Each row is followed by its class.
[ 54  11  18 -14  26 -13  35  25  35 -11  63 -18   8  18  23 -42  22  26
 -37  -4 -29 -62  14 -15 -35  20  -3  24  -2  19 -22 -26 -38 -45   8  38
 -23  18]
Toz
[ 50  11  17 -15  23  -4  18  27  24   9  38 -41   6   1  32 -70  16  38
 -58 -15 -29 -54  -2   0  -8  37  -7  25  -2  20 -43 -21 -34 -39  24  43
 -39  16]
bil
[ 46 -24  15 -26  17  14 -49  16  10  49 -14 -45   8 -31 -14   5  17   1
  -5 -24  70 -21   3   0 -35  23 -89 -14  -7  12   2   8 -50  16 -68  -9
 -29  10]
romu
[ 34 -40 -11 -33  16  19 -47  12   3  51  -4 -38  12 -24  -7 -15  10   4
 -57 -15  63  17  -7  -2 -28   8 -77 -19 -41 -17  28  11 -41  -2 -79 -12
 -22  -1]
nisum
[ 22 -11  24  15 -73  70  10  23  -1  17 -67 -15  29 -93 -29 -30  -2  38
 -22 -46  15 -31  64 -17 -45  14 -47 -11  26  -2  -2  14  60  21  -7  13
   1  43]
Ligum
[-32 -12  -9  10 -46 -19  49 -14  28  10  35  -2   7 -47   4 -48 -15   5
 -68 -20 -29 -25  57 -46 -23 -19 -53  43 -14  91 -27   1 -47 -16  13 -34
   2   3]
Ligum
[-40  12 -43   3 -25 -40 -18 -12  31  20  25  12  14 -43  -1 -59  10  -9
 -65   7 -20  18  35 -20  14 -16 -45  46 -13  62 -22  -3 -50 -32  15 -29
 -12 -13]
nisum
[ 60 -35  11 -27   0  -8 -48   8   6  35 -21 -10  15 -42 -23  14  10   1
   3 -16  70 -15  13 -20 -46  26 -99  -5  -7  15 -27  14 -59  33 -84 -16
 -33  -1]
Ligum
[-31  -8 -16  -7 -37 -20  25  -8  36  12  60 -20  -9 -49   0 -47 -20   2
 -50 -11 -40 -16  84 -38 -30 -32 -43  24 -16  77   7  10 -44 -14  -9 -28
  -5  11]
Zodu
[-10  -6 -33   9 -25  43  -2   8  10  -3  26 -53 -16 -66  34  51  14   8
  -2  -1  -3  20  65  30  17  -9 -38   5  -5  -8  25   4  37 -19   1   8
   4 -25]
sasuf
[ -1 -30 -17 -19 -29  47 -18  -8  -2 -54  37 -58  39 -36  62  17  39 -30
  14 -13 -30  23  64  19 -17   1 -44  -6  21  12 -21  13  48  19 -43  24
  22 -34]
Sedef
[ 41  10  12 -11  26  -1   4  21  28  22  41 -39  11  -9  23 -73  11  29
 -51 -10  -9 -52  40  -2 -11  32 -38  21  11  34 -56 -30 -34 -40  33  35
 -37   5]
bil
[  3 -28 -15 -28 -21  36 -11 -10  11 -36  47 -46  42 -35  33  37  23 -13
  39   1 -39  27  85   7 -32  -5 -31 -10  11   6  -1   8  49  18 -35  28
  24 -34]
Zodu
[-11 -16 -34   1 -19  43   4  12  10  -1  24 -56 -10 -69  37  54  17  12
 -13  -1  -2  15  55  27   7  -5 -46  16 -10 -12  29   2  36 -25 -14  16
   8 -27]
sasuf
[ 12 -36   3 -19 -24  52  -4 -23   9 -47  34 -58  44 -23  39  24  31 -15
  37 -21 -13  17  72  14  -3   2 -18 -21   6   2 -21   7  46  -6 -15   0
   8 -24]
nanu
[-13  -3 -29  -6 -20  45 -16  -2  20 -20  36 -55 -12 -67  10  44   5   0
   4   9 -12  33  69  22 -15 -21 -31 -10   6   3  20 -13  35  -4 -23  13
  16 -23]
Zodu
[ 44  -7   3 -35   0  14 -48  47 -18  53 -16 -46   6 -23  12 -10  21  -5
 -36  -8  72 -26 -30 -18 -37  20 -81  -8 -13   1 -25  28 -25  -3 -99 -10
   7   1]
Sedef
[  14  -16   17   20  -56   54   13   42   -2   47  -55  -25   17 -108
  -12  -18   -7   49  -19  -41   36  -46   75   -9  -28   12  -53   -7
    4  -21   33   29   75    9   -9   12  -12   45]
sasuf
[ 23   8  34   4 -66  78  -4  24 -15 -16 -87  -2  37 -73 -23 -37  -9  29
 -28 -44   9 -20  41 -27 -46  11 -54  -8  25 -27  -1  11  69  29   4  -9
  -6  49]
Ligum
[ 36  11  17 -35  49 -38  28  22  18  18  15 -14  19  -3   8 -38   6  29
  -7  -8   6 -97  36 -22 -21   3 -20  23  -7  22 -43 -42 -38 -16   7  -4
 -18   0]
golap
[ 21  -7  24   4 -63  77   6  41   4  10 -65  -8  21 -73 -24 -45 -14  26
 -46 -43  14 -27  77 -36 -41   4 -60 -10  26  -3  -3  21  66  -3  -8  14
  -9  44]
Ligum
[-11  -8 -21  -7 -28  58  -4   6  28 -29  28 -61   6 -40  25  36  31  12
 -24 -16  -1  37  36  33  -9  -2 -31   3  -9  -8   1  -1  17  -7  -7  14
   9 -26]
rigi
[ -8 -27  -6  -6 -23  55  -7  -4  16 -36  26 -67  45 -26  48  30  37 -20
  19 -18 -31  24  60   8   1  -5 -37  -2  13   9  -1   9  46   0  -6  24
  16 -25]
romu
[ 51  13  -5 -16  15 -27  37  35  31  25  47 -29   6 -12  32 -38  13  32
 -52   0 -25 -81  23 -12 -28  27 -22  29 -21  20 -16 -15 -32 -42  18  39
 -36  21]
sasuf
[ 66 -25  -2 -26  11  -1 -58   2  21  43   7 -30  16 -39 -11  -7  11  -5
  -3   1  60  -7  -3   2 -35  25 -83 -13 -10   8 -14  23 -51  15 -64 -10
 -31  -8]
nisum
[ 45  -6  14 -24  11  26 -43  39  -4  69 -32 -52  11 -18  -5   6  22   3
 -33 -25  75 -18 -23 -13 -24  13 -75  -7 -18   5  -7  19 -14 -14 -57 -27
   2   1]
romu
[  7  -4  39 -11 -46  62  -1  29 -11  -1 -80 -27  36 -66 -16 -34   7  29
 -17 -40  15 -16  60 -21 -36  21 -46 -27  13 -32  12  10  55  25 -17 -14
  -3  37]
Puna
[ 39 -33   3 -47  18  30 -32  26  -5  36  -1 -31   5   6  -7  -2  15  11
 -28 -33  52   9  16  -6 -41  11 -73 -12 -33  -7  41  18 -51   3 -97 -15
 -13   2]
Toz
[  25  -32  -11  -42    8   25  -47   29  -20   40  -25  -45   14  -26
    5  -12   22    8  -46  -19   58    0   -2    0  -41   16  -89  -17
  -27   -9   11   17  -44   16 -114   -4   -3   10]
Sedef
[ 48  14 -12  -8  13 -35  19  27  33  37  46 -20   5 -28  19 -42  11  31
 -44   9  -5 -71  59   9 -23  25 -57  27 -12  34 -35 -27 -37 -42  32  25
 -43   6]
sasuf
[ 33  -5  24 -16 -39  74  -5  41  -9  -3 -75 -11  28 -67 -18 -28  -6  35
  -1 -43  25 -27  63 -17 -29   2 -45  -9  24 -31  11  32  73  20  12 -22
 -10  42]
golap
[ 58 -10   9 -42  -2  22 -48  37   0  56 -13 -44  14  -2  -5   6  26  18
 -32 -34  85 -11 -19 -20 -46  25 -69  -6 -28 -12 -22  39 -30   2 -71 -38
 -11  -1]
rigi
[ 40   9  11 -16  49 -23  20  15  33  28  46 -24  30  -9  28 -61  17  19
 -39   5   4 -79  17  -8 -13   4 -35   9 -13  29 -51 -36 -23 -44   8  -3
 -10 -15]
nisum
[ 67 -14  18 -38  14  32 -36  26  -8  54 -25 -47  18  -4  -7  10  15   6
 -14 -21  87 -26 -23 -15 -27  23 -57 -31 -31  -4 -16  25 -16 -14 -78 -40
  -6  12]
nanu
[ 20   1  42   0 -48  92 -20  34 -17   4 -77 -24  30 -70   5 -50  -9  45
 -22 -57  12 -10  62 -18 -26  21 -47 -10  30 -32   9  20  71  16   8   3
 -11  42]
bil
[ 70 -12  -7 -29 -12  21 -36  39  -6  61 -30 -47  16 -21 -11  18  17   3
 -33 -20  83  -9 -19 -44 -39  25 -60   0 -19   4 -16  23 -17 -14 -84 -15
 -10  -1]
fesa
[  7 -13  31 -12 -51  64   0  46   2   4 -65 -30  14 -68 -20 -43  -7  25
 -42 -40  26 -12  79 -34 -40  15 -53 -27  11 -16  20  15  68  -2 -27   2
 -22  36]
Puna
[-41  -4 -21  -2 -35 -35  28 -12  43  15  64 -10 -14 -45  -4 -51 -19  -2
 -57 -10 -39  -7  81 -50 -19 -31 -29  32 -13  86   2  20 -39 -16 -16 -27
  -8  14]
Zodu
[  40  -23    1  -27    7    2  -54   16    0   17   -9  -27    1  -46
   -5   -2   11   -3  -12  -10   65  -18    4   -3  -42   21  -93   -8
   -3   14  -19   23  -45   24 -114   -6  -26    4]
Sedef
[-44  10 -15  28 -84 -12  20  11  26  37   9 -31  13 -47   2 -57  13   6
 -40 -30 -53 -22  59 -31  16 -26 -29  36  -9  77 -12  23 -52 -35  49 -21
   6   8]
romu
[-29 -15 -13  -5 -19  45 -30  -9   8 -41  14 -46  26 -46  43  35  34 -23
  27 -10 -28  27  68  -1  14 -18 -31  20  33  18 -13  17  65   0   2 -14
  20 -23]
romu
[  7   9  14   5 -49  79 -14  54   3  -2 -49 -33  11 -68  -1 -67  -9   8
 -52 -36  23 -31  77 -25 -33  -4 -54 -21  33  -7   4  16  86  -4 -28  26
 -14  43]
Sedef
[ 66 -22  -6 -30  -2  15 -60  26   1  68   4 -44  21 -24  -2  -5  20  -7
 -26  -4  69  -5 -28 -25 -30  14 -63  -7 -21   0 -17  40 -20 -19 -57 -22
  -1 -15]
nisum
[-32 -30   9 -17  35  45   4  -5  35 -55  42 -49  12 -14  45  31  27 -33
  38   3 -16  39  78   5  11 -26 -17  11  30  -2  25   3  60  15 -46  29
  21 -48]
Toz
[  41  -32  -14  -37   -1   20  -29   25   -5   43  -35  -39    9  -23
  -14    7    8    9  -39  -20   73   15  -11  -24  -41   28  -75   -7
  -27   -3   26   14  -37   16 -106   -9  -29   14]
fesa
[ 58  15  11 -28  24 -31  36  32  29  10  43 -25   5 -10  35 -47  14  30
 -52  -6 -21 -85  15  -4 -31  31 -26  31 -20  11 -22 -20 -30 -37  10  30
 -44  19]
sasuf
[ 40  12  16  -8  20 -40  34  15  25  -2  21 -14  22 -28  11 -38  20  30
 -33  21 -11 -57   2  19 -21  27 -33  22  -9  30 -71 -48 -35  -6  21  19
 -24   4]
Ligum
[ 38  23  16 -11  23   1  33  30  38  -1  29 -48  11   1  24 -54  30  24
 -59 -13 -27 -66 -14  -7 -21  19  -7  23  -6  19 -22 -27 -26 -45  21  38
 -24  27]
romu
[-25   1 -10   9 -69 -22  27   5  19  15  41  -6  11 -26   5 -53   5  15
 -20 -29 -54 -22  79 -33  -9 -18 -27  39 -11  76  -3  20 -57 -30  14 -27
   4  -1]
Toz
[  3 -17  33   8 -44  61  11  39   8  19 -93 -16  31 -95 -40 -39 -19  17
 -31 -31  16 -32  65   7 -30   2 -46 -12  18  10  11   1  93  45 -13  29
  -8  31]
Ligum
[-28 -31 -11 -21 -26  30 -10 -15   3 -41  19 -59   5 -53  35  31  29 -14
  28   0 -25  39  76  -2  -4  -1 -29   9  23  11  -6  15  49   8 -24 -24
  17 -38]
Puna
[-11 -16 -29 -10 -26  34 -37 -14  19 -39  30 -34  25 -53  43  17  35 -28
  18  12 -37  51  59  11  21 -20 -17  19  27   5 -25  25  57 -12  10  -5
  21 -45]
nisum
[-24 -10 -27  -6 -58 -19  16  -9  14  10  29   4  20 -36  10 -46   5   3
 -66 -27 -50 -18  86 -56 -23 -16 -35  45  -4  77 -38  -7 -47 -21  21 -18
   0  11]
Ligum
[ 41  21  12 -20  37 -20  37  24  27   7  10 -31  14  -3  13 -45   5  20
 -40  -8   9 -77  13 -29 -21  12 -17  19 -10  35 -40 -43 -23 -25 -20   0
 -27   4]
fesa
[-14 -21 -12  -4  -2  45   6   2  32 -40  11 -63  23 -38  36  36  26 -32
  34   7   0  37  58 -15   8 -11  -8   8  31   1  -2   5  67  15 -35  33
  14 -39]
fesa
[ 36   4   1 -29  17 -23  18  36  35  18  31 -35  17 -20   2 -54  27  24
 -47   8  -3 -54  44 -10 -38  28 -39   8 -12  38 -49 -38 -53 -40  21  19
 -27   1]
Puna
[  22  -27  -13  -50   11   13  -49   37  -12   36  -26  -35    8  -30
    3  -17   17   -2  -46  -11   59    4    0   12  -46   21  -90  -15
  -27    3   15    5  -39   27 -112   10  -13    3]
Sedef
[  2 -10  25   3 -56  67  14  30   0  22 -64 -46  23 -94 -35 -36   4  44
 -25 -49  33 -25  63 -20 -43  18 -34 -29   5  -7  20  12  58  15 -25  -7
  -2  38]
Puna
[ 34   9  20   7 -67  82   0  44  -1  -4 -87 -21  38 -70 -14 -30  -4  28
 -19 -41  24 -14  58 -47 -37  13 -37 -12  27 -25   9  20  77  11 -13   7
 -13  47]
fesa
[ 59 -19  11 -45  15   5 -59  12  16  22  -2 -34  16 -21 -15  17  14   9
  -5 -25  83 -10   0   6 -57  34 -82 -13 -21   1 -19  14 -48  44 -80 -24
 -46   3]
rigi
[ 37 -15  11 -48  34  34 -49   4   0  40  14 -52 -11 -36 -40 -13  -4  10
 -16  -8  64 -25   8  -4 -38   4 -84 -22  -6  -1  -5  32 -42   7 -91 -44
  -8  19]
Zodu
[ 21  17  15 -23  48 -29  22  24  12   3  32 -27  25  -9  38 -60  19  15
 -42  -2   5 -92  21  -1 -26   9 -41   7 -10  39 -61 -50 -24 -14 -36   9
  -5  -2]
Sedef
[-46  10 -22   5 -45 -11  10   4  24  21  25 -28   7 -25  20 -53   6  -3
 -67 -28 -51 -22  70 -56   2 -27 -30  43  -5  74  -8   2 -41 -36  27 -21
  -4  23]
romu
[   2   -3   31   29  -58   70    8   43   11   34  -74  -41   31 -101
  -26  -33    4   40  -17  -48   35  -33   45   -7  -33    4  -36  -17
   11   -1   30   11   69   19    5   17   -3   49]
romu
[-18  -1 -17   3 -16  61  -5   1  17 -32  38 -50 -13 -44  24  36  25   1
  -1 -10  -8  37  58  29   8 -13 -33   4  12  -1  27 -13  24 -21 -21   7
  17 -26]
Toz
[ 53 -37  13 -31  11  14 -57  17  -1  46  -9 -38  10 -37  -5  -4   2  24
  10 -28  70  -2  19  -2 -33  44 -90 -16 -10   8  -7  24 -60  27 -82   4
 -43   3]
bil
[ 28  18  10 -20  59 -22  21  12  35  21  41 -26  22  -9  25 -60  21  20
 -48   8   0 -73  -2  -1  -7   4 -22  13 -17  20 -44 -45 -33 -42   5   2
  -5 -13]
nisum
[ 44  26  22  -7  42 -31  34  30  29   4  45 -26  13  -2  17 -48  25  37
 -13  19  -6 -61  12  23 -16  18 -17  15  -7  25 -41 -37 -27 -21  17  10
 -18   3]
Toz
[-22   0 -38  -2 -53 -19  -2 -10  28  25  50 -16  12 -33  19 -72   5  -6
 -70 -16 -58  -9  74 -49  -5 -25 -16  37  -4  64 -17   8 -43 -44  32 -15
  -2   6]
nisum
[ 25  22   9 -14  32  -2  15  38  47  17  25 -33  12 -16   7 -65  25  16
 -52  -6  -3 -64  22  12 -11  12 -45  16  -2  48 -39 -33 -38 -45  32  20
 -25   8]
romu
[-52  -2 -10  19 -58 -11  31  -5  29  13  38 -25 -10 -50  16 -52  -9   2
 -72 -34 -30 -16  58 -40 -10 -22 -46  41 -13  82   8  -3 -42 -37  26 -27
 -11  14]
romu
[-35   3 -31 -21 -26 -37 -14  -6  19  20  27   5   2 -46 -15 -41  -2   3
 -43  -6 -30  -2  68 -27 -22 -24 -47  40 -14  63  -5   0 -50  -9 -12 -34
  -5   2]
Zodu
[-25  -7   3   6 -44 -14  43  -6  47  13  44 -21   7 -29   9 -57  -8  16
 -71 -37 -10 -18  59 -26 -25 -12 -45  30 -24  73 -17  21 -44  -5  11 -40
 -15   4]
rigi
[ 56  16  -1 -30  30 -24  22  25  42   3  63 -19   8   1   7 -43  15  23
 -40   7 -37 -59  15 -14 -48  17   6   9  -8  27 -26 -20 -35 -26   0  45
 -21  29]
Zodu
[ 50 -10  24 -42  31  52 -40  15  11  33  -3 -64   1 -12 -22 -10  10  16
 -39 -39  84 -31 -10   8 -30  13 -77 -24 -18 -12 -18  29 -42  15 -67 -53
 -15  14]
rigi
[  1 -31 -21 -18 -25  32  -8 -11  -2 -20  49 -52  27 -47  51  40  26  -5
  30 -16 -22   6  89  13  -9   5 -35   7   8  -4   4   9  43   5  -8  14
   5 -29]
sasuf
[  1 -10  38 -11 -32  70  -3  55  27  19 -82 -35  40 -64 -35 -46 -11  17
 -38 -46  32 -30  64  14 -31   1 -37 -26   1  -4  18  20  79  51 -13  27
 -16  33]
rigi
[ 61 -14   7 -51   0  27 -49  48   4  50  -9 -47  19  -4  -5  10  20  13
 -35 -25  78 -19 -26 -11 -50  27 -76 -10 -33  -4 -24  39 -37   2 -69 -25
 -11   1]
rigi
[ 52  21 -13  -9  10  -5  14  28  38  14  33 -30  21 -10   0 -53  15   9
 -49   2   9 -57  31 -23 -24  21 -36  19   6  46 -58 -34 -38 -45  21  22
 -33   9]
fesa
[-22  10 -29  10 -75 -26   9   0  16  36  35  -9  13 -50 -15 -48  -5  16
 -25 -12 -55 -24  76 -35 -18 -21 -29  24 -11  72 -15  22 -48 -19  21 -23
   9  14]
Zodu
[-36  10 -17  31 -85 -16  19  12  24  36   5 -27  17 -39  -6 -61  12  11
 -34 -30 -53 -20  55 -18  21 -19 -32  25 -15  75 -11  24 -55 -31  51 -19
  -3   9]
romu
[ 52  -7 -11 -54   2  12 -57  42  -7  58  -1 -33  -4 -24 -22  11   4  11
 -21  -6  58  -9  -1 -32 -54   9 -62 -13 -26   4   1  37 -27 -10 -97 -24
  -3  10]
Zodu
[ 60  13   2 -24  31 -28  39  27  32  22  41 -31   3  -7  32 -39  12  34
 -49   0 -31 -84  23   4 -25  28 -23  27 -20  18 -20 -18 -30 -31   8  33
 -37  20]
sasuf
[-31   4 -22   8 -75 -36  19   5  14  38  33 -14   7 -50 -10 -49  -8  19
 -35  -8 -59 -20  72 -32 -11 -25 -25  24 -20  67 -12  21 -50 -23  12 -24
   9  13]
Zodu
